Known rows:
studra: [ 12  13  14  -4  12  14  -4  -2 -35   3  -1 -23   2  -3 -10  -3   6   0
   5  -5 -16  -1   3  -5  -3   2]
dregrun: [ 15  25  12  -3  17  20  -5  -7 -38  10   1 -27   2  -4 -11  -5  15   2
  -2  -7 -17   2   1  -7  -3  -1]
flepo: [ 11  15  13  -5  11  13  -6   0 -37   1  -1 -21   5  -3  -9  -3   9  -2
   6 -10 -16   0   3  -5  -3   3]
klope: [ 13  17  13  -5   9  13  -6  -4 -38   3   1 -23   3  -2  -8  -4  11  -1
   4 -11 -15   0   2  -4  -3   2]
kobere: [ -2  10  -1   0   6  18   5  -3 -28  -7   0 -13   2   6  -8  -3 -27  11
   2  -5   4   4 -10   8   0  -1]
brema: [ -2  11  -1   0   6  17   6  -2 -29  -8  -1 -13   4   5  -8  -3 -27  11
   2  -6   4   3 -10   8   0  -1]
medrolik: [-15  -5  -3   5   1  -2  -8   8  16 -14  -3  13 -14   5   2  -2   4  -9
  11   9   0  -4   5  -6   2  -2]
dradrozo: [-11   4  -3   1   8  -1 -13  11  16  -8  -7  14  -9   6   4  -4   2  -9
   2   5   2  -1   4  -7   2  -3]
riskir: [  9  -2  -3   1  11  -4  -8   6  30   7  -9  18 -18   2  -4  -1 -15  -5
   8  16   3  -4   1  -4   3  -3]
mistas: [ -2  -4  -6  10  -2  -5  -3  -6  25  -8  -2  26 -24   1  -2   7  21 -12
  25 -12 -10  -1  -1  -1   0  -1]
nele: [ 23   3  -7  -3   8   2 -17   4  34  -9  -1  15  -1   7   8  -2 -16  -9
   2  -3   5  -4   0   4  -3  -3]
fulon: [-23 -11  -5   3   9 -13 -10  20   7 -15  -9   9 -10   3   5  -1  -2 -15
  11   4   3   0   7  -6   7   0]
planam: [-10   0  -3   1   6  -3 -12  11  16 -10  -6  14 -10   6   4  -4   2  -9
   5   5   2  -2   4  -7   3  -3]
gralo: [-16  -1  -3   5   3  -3  -9   8  15 -10  -4  13 -15   4   1  -2   9 -10
   8   8   1  -2   4  -7   3  -3]
stukol: [ 25 -14  -1   9 -32 -13  12 -27  13 -11   2 -36   5   1   3   7 -19  23
  13   6   2  -1  -3   6   5   0]
kogan: [  5  -1   4   3 -27 -13   6 -14   1 -11 -13 -22  11   6   4   5  -5  23
   7   2   0   3  -2  -4   6  -1]
vuklun: [-10  -2  -1  -3  -5   4  11   1   0  10  17   6  17  -7   7   2  22  -1
 -26  -3   3   2   1   5  -7   2]
kludu: [-12  -6  -1  -4  -9   0  11   0   2   5  16  11  17  -6   7   3  20  -3
 -20  -5   3   1   1   6  -7   4]
dadu: [ -7  -4   1  -4  -2   5  12   5   7  11  12  10  16  -7   2   3   9   2
 -25   8   3   1   0   2  -7   3]
pestan: [-10  -3   0  -3  -4   3  11   3   3  10  13   9  16  -7   4   3  17   0
 -23   0   2   2   1   4  -7   3]
sunon: [ 11 -10  -8   5  -3   8  16 -12   9  13  32 -15  11 -13   5   3  11   0
 -23   4   5   0  -1  13  -7   2]

Facts:
δ 317 <- bastan, bigek, bredrin, brudre, brumok, bruski, bugruk, dradrozo, dratu, drovon, flavugru, flonen, flovil, fulon, gralo, gremune, griroskor, grubrul, karek, kidedrel, klofi, kloton, kose, libru, medrolik, mepo, mifos, mistas, nafi, nakan, nele, nofak, panar, pladrar, planam, plilun, pluflik, punar, reragren, riskir, sagrus, skemo, skostak, staplor, stasil, stutrar, togranas, tolir, tripir, troskedre, vabas, veklil, viklil, zustek
δ 814 <- bedri, bevem, brekon, bropu, dadu, damu, flefus, gagruk, grobror, ketur, kludu, kluplos, mapugo, megor, muplu, nalok, pestan, plafi, plapusak, plezo, roro, siflam, skekles, skogudu, skuplagri, skuro, stastur, stemel, sunon, susi, trazal, treritur, vuklun, zerubil, zitase, zugribol
δ 305 <- brastor, brema, deplam, druto, dumol, faflemun, gimar, gridor, grufil, gusam, klasti, kobere, moskovor, mozik, nodrin, plidrur, zoplil
δ 284 <- brizestik, delor, dostol, dregrun, dusko, flepo, klope, kuzi, nabe, nuka, piral, podrom, pofik, pugis, rabrer, sefon, solol, stozoda, studra, tudoskar, vogro
δ 780 <- dokil, drekik, grevis, klofo, kogan, lamuk, makor, poflam, poso, rafek, sepe, sotro, stesto, stotu, stukol, tifli, vigrer, zovadra
bevem β [planam, mepo, dradrozo]
brudre β [mepo, mozik, tripir]
bugruk β [lamuk, vogro, skemo, stemel]
drekik β [faflemun, pladrar]
flonen β [brekon, tolir, zustek, veklil]
gagruk β [kidedrel, stutrar]
gremune β [medrolik, vogro, deplam]
gridor β [zerubil, stutrar, libru]
griroskor β [zugribol, nofak, plezo]
kloton β [podrom, tolir, flepo, gusam, stotu]
kluplos β [studra, dadu, pestan, zitase, piral, stotu]
kose β [dumol, sotro]
kuzi β [druto, klasti]
makor β [studra, togranas, flefus, skuplagri]
mapugo β [nodrin, ketur, podrom, damu, poso, stasil, pofik]
mifos β [nabe, brastor, bredrin]
mistas β [vogro, sefon]
muplu β [susi, sefon, grobror, pestan]
nafi β [trazal, skekles, troskedre]
nalok β [solol, flavugru]
nele β [mozik]
nuka β [brizestik, megor, bastan, troskedre, pofik, dostol]
panar β [kidedrel, stastur, plapusak, dadu, grufil, stotu]
plafi β [sagrus, druto, klofi, moskovor, piral, gimar, flovil]
pluflik β [ketur, sefon, delor, pofik]
poflam β [druto, flavugru, skekles, fulon, plezo, skogudu, bastan, reragren, punar, dusko, stesto]
rabrer β [damu, staplor, vogro, kludu, gralo, sefon, karek]
rafek β [tolir, klofo, fulon]
riskir β [bigek, vigrer, bropu, skostak, sotro, grufil]
roro β [vuklun, stozoda, viklil, solol, dregrun, sefon]
sepe β [brekon, flefus, fulon, flovil]
skuro β [bedri, klofi, brumok, grevis, dokil, siflam]
stukol β [grubrul, gimar, deplam]
sunon β [pugis, solol, plilun, gralo, piral, deplam]
tudoskar β [dregrun, plapusak]
vabas β [dradrozo, staplor, viklil, trazal, klope, gusam]
zoplil β [bruski, dratu, nakan]
zovadra β [viklil, medrolik, plidrur, brema, kobere, tifli]

Rows:
No name comes twice in this set of rows, the named rows included.
[ 11  16  13  -5   7  11  -5  -7 -38   5  -1 -16  -1  -3  -9  -3  16  -1
   8 -16 -17   0   2  -4  -3   2] -> delor
[  8  -8  -4  -5  -3  -9  11  -5   7  25  10  20   8 -10   5   6  15  -4
 -15 -16   2   3  -3  11  -6   3] -> mapugo
[ 18  17  -2  -7   3  23  -3  -4 -17 -14   3 -10  17  10  -2  -3 -38  10
  -5 -16   8   1 -12  14  -6  -1] -> mozik
[  5  -4   5   4 -33 -13   7 -16   4 -15 -12 -19  11   6   4   7  -4  22
  10   0  -2   2  -2  -4   5   0] -> lamuk
[ 12  19  12  -3  10  15  -6  -6 -39   4   3 -24   2  -3 -10  -4  16   0
   4 -12 -16   0   2  -5  -3   1] -> stozoda
[ 11  15  13  -6  11  11  -6  -1 -37   4  -3 -18   3  -2  -9  -3  10  -2
   7 -12 -16   1   3  -5  -2   3] -> podrom
[  8   5  -8   4  17   0 -12   6  19   5  -3   7 -11   2   3  -2   0  -9
   1   2   1   2   0  -3   2  -5] -> vabas
[-11  -2   0   1   3  -6  -9   9  19  -5 -11  21 -17   5  -1  -3  -3  -7
   9  13   3  -5   4  -8   4  -2] -> libru
[ -2  -4  -4   3  24  -5  -9  22  21  -2 -17  11  -9   1  -1   3 -15 -10
   6  10  -1   3   2  -8   5  -1] -> kloton
[ 13  12  12  -3   9  15  -4  -6 -36   3   5 -30   1  -5 -10  -5   6   1
   4  -2 -14  -2   4  -3  -2   2] -> piral
[-19  -8  -3   3   6  -9  -9  14  12 -12  -7  11 -13   4   3  -2  -2 -12
   9   9   3  -2   7  -6   5  -1] -> flovil

The same objects again, as new rows of numbers:
Known rows:
kogan: [ -2 -11   9   0  -2   4  -4   5   1   3   5   4  -4   0  -3   0   6   2
   7   1  -6 -12 -19  -5  -8  -3  -2  -8]
nele: [ 10   5   7  -4  -3  -2  13  -9  -2   0 -11  -5   8  -7  -9   0   1  10
   4   8   4   0  11  -6  -3   4  -5  -5]
dumol: [-19   2   1 -10  15   2   5  -5  -6   4   5   0   5   4 -12   0   6   3
  -6  -7  -3  -1   2  -4  -3  -2   9   8]
skuro: [  0  -4 -13  -1  -4  -2   1  -1   4   1   1  -4   1  -1   7   6  -3 -14
   1  -1  10  -2 -11  -2   3  -3  -5   7]
podrom: [  5   1  -3  -3  -6  -4  -4  -7   2   3   4   8  -1   3  -5  -9  -5 -17
   2  -2  -2   9   3   6 -11 -12   6  -4]
brudre: [ 13   5   8  -5  -2  -2  13 -11  -3   0 -11  -5  10  -8 -11   0   1  11
   5   7   4   0  11  -8  -3   3  -4  -6]
grubrul: [ 2  4  7  5  2  0  3  8 -1 -3 -5 -2 -1 -2  4 -1 -1 18  1  3 -4  6 10  3
  3  6 -3  1]
flavugru: [ 5  5  8  3  2  0  0  4 -2 -4 -4  1 -2  0  9  1  0 20  0  4 -1  4 11  3
  3  6 -4  0]
bastan: [ 2  4  7  3 -2 -1  0  6 -3 -5 -5 -1 -2 -1  4  1  1 17  0  3 -3  2 12  4
  1  7 -6  1]
rabrer: [ 12   7  -1  -2  -8  -1   1  -9   7   7  -1   3   1   2  -7  -5  -4 -38
   3  -4   0   3  -5  11  -9  -4  14  -9]
fulon: [-1  5  6  7 -4 -2  2 -1 -1 -7 -4 -1 -2 -2 -1  2 -1 18 -4  5 -6  2 12  3
  1  0 -3  0]
dadu: [ -1  -5 -16   1  -1  -3  -5   1   3   0   4  -3  -2   0   8   0   1  -5
  -2  -1   7  -1  -8  -6  15  -2  -3   5]
stukol: [ -2  -9  13   3  -1   9   8   7   6   6   2  -1  -1  -2  -1   5  -1  -7
  11   3  -1  -4 -27  -2 -16  -6   2  -4]
tudoskar: [ 10   3   0  -4  -2   2  -5  -8   4   6   6   6   4   3  -2  -7 -12 -22
   1   3   8   6   6   5 -10  -6   7 -10]
skuplagri: [  0  -5 -15   1  -1  -4  -5   0   2  -1   2  -2  -2   0   9   2   2  -5
  -1  -3   5  -1 -10  -4  12  -4  -3   7]
vigrer: [ -2 -11   8   0  -3   4  -4   5   1   3   5   3  -5   0  -4  -1   5   0
   7   0  -6 -11 -18  -4  -8  -2  -2  -8]
dregrun: [ 10   2  -1  -4   0  -1  -8  -6   2   4   5   9   0   4   3  -9  -5 -12
   4   0   2  11   2   5  -6  -9   8  -6]
deplam: [-17   2   3  -7  20   5   9  -2  -2   5   4  -2   5   4  -7   1   5   3
  -3  -7  -4   7  -6  -2  -1  -5  16  10]
libru: [ 0  3  5  4  1  0  1 10 -3 -4 -4 -3 -1 -2  1 -2 -1 14  0  2 -4  3 14  3
  2  9 -5 -1]
grufil: [-20   1   0  -9  16   3   5  -4  -5   4   6  -1   4   5 -12  -2   5   3
  -8  -5  -2  -1   3  -4  -1  -1   9   7]
sotro: [ -3 -12   8   0  -3   5  -3   8   0   4   5   3  -3  -1  -5  -1   5  -1
   8   1  -6 -11 -17  -5  -9  -2  -3  -8]

Rows:
No name comes twice in this set of rows, the named rows included.
[  5   2  -2  -8  -9  -7  -3  -5   1   5   2   9  -2   4  -4  -9  -2 -19
   4  -3  -1   6   2   9 -14  -7   2  -3] -> pofik
[ 12   2 -12  -1   1   4  -8  -8   4   1   4   0   1   2  19   8   0 -17
  -4  -1  15 -11 -10  -2  19   4   3  -2] -> roro
[ 0  3  5  5  2  1  0 13 -3 -3 -3 -4  0 -3 -1 -4 -3 14 -2  4 -3  2 17  2
  3 12 -6 -2] -> kidedrel
[-2  1  5  5  2  1  1 16 -5 -3 -4 -5  1 -3 -2 -3 -3 10  1  1 -3  3 16  3
  0 14 -7 -2] -> stutrar
[-17   3   1  -8  15   3   1  -9  -7   3   6   1   5   5 -13   0   5   2
  -8  -6  -4  -2   3  -4  -1  -3  12   5] -> gusam
[ -2   5   6  11  -9   1   3 -11   0  -7  -3  -5   2  -3 -12   6  -8   7
 -10   9  -4  -3  17   2  -3  -2  -2  -5] -> flonen
[  5   2   1  -9 -11  -5   0  -7   0   5   0   9   3   4  -5  -4  -7 -30
   5  -4   5   2   3  12 -26  -4  -1  -3] -> nuka
[  3   2   2  -6  -7  -3   6  -5   6   6   0   6   1   3  -1  -4 -10 -21
   8   1   6  12  -3  10 -26 -12   2   1] -> kuzi
[ -6  -8 -16   3  -2   1  -2  12  -1   2   4  -8   5  -2   0   2  -8 -25
   1  -4  10  -4  -4  -2   3   9  -8   4] -> gagruk
[ -6  -9  10   0  -8   6   4  -4   6   5   4   0  -3  -1 -11   3   1  -5
   3   7  -1 -16 -17  -4 -14  -6  -3  -9] -> makor
[ -4 -11   8   1  -3   6  -4   4   2   4   7   2  -5  -1  -6  -2   3   1
   3   5  -5 -12 -15  -6  -4  -3  -2 -10] -> stotu
[ -1  -6 -17   1   0  -3  -6   5   0  -1   2  -2  -1  -1   7   1   1  -9
   1  -6   5   1  -9  -4  10   0  -4   7] -> zerubil
[ -1 -10  10  -2  -5   6   1   2   1   5   3   1  -1  -1  -7   3   1  -9
   7   2  -1 -15 -18  -4 -16  -2  -3  -9] -> drekik
[ 13   3   1  -4   2  -1  -5  -6   4   4   4  10  -1   5   9  -7  -6  -9
   6   0   3  14  -1   6  -8 -12   9  -4] -> solol
[  3  -4 -15   1   1  -2  -7   0   1  -1   3   0  -1   0  12   3   2  -5
  -1  -4   6  -1 -10  -5  15  -1  -1   5] -> vuklun

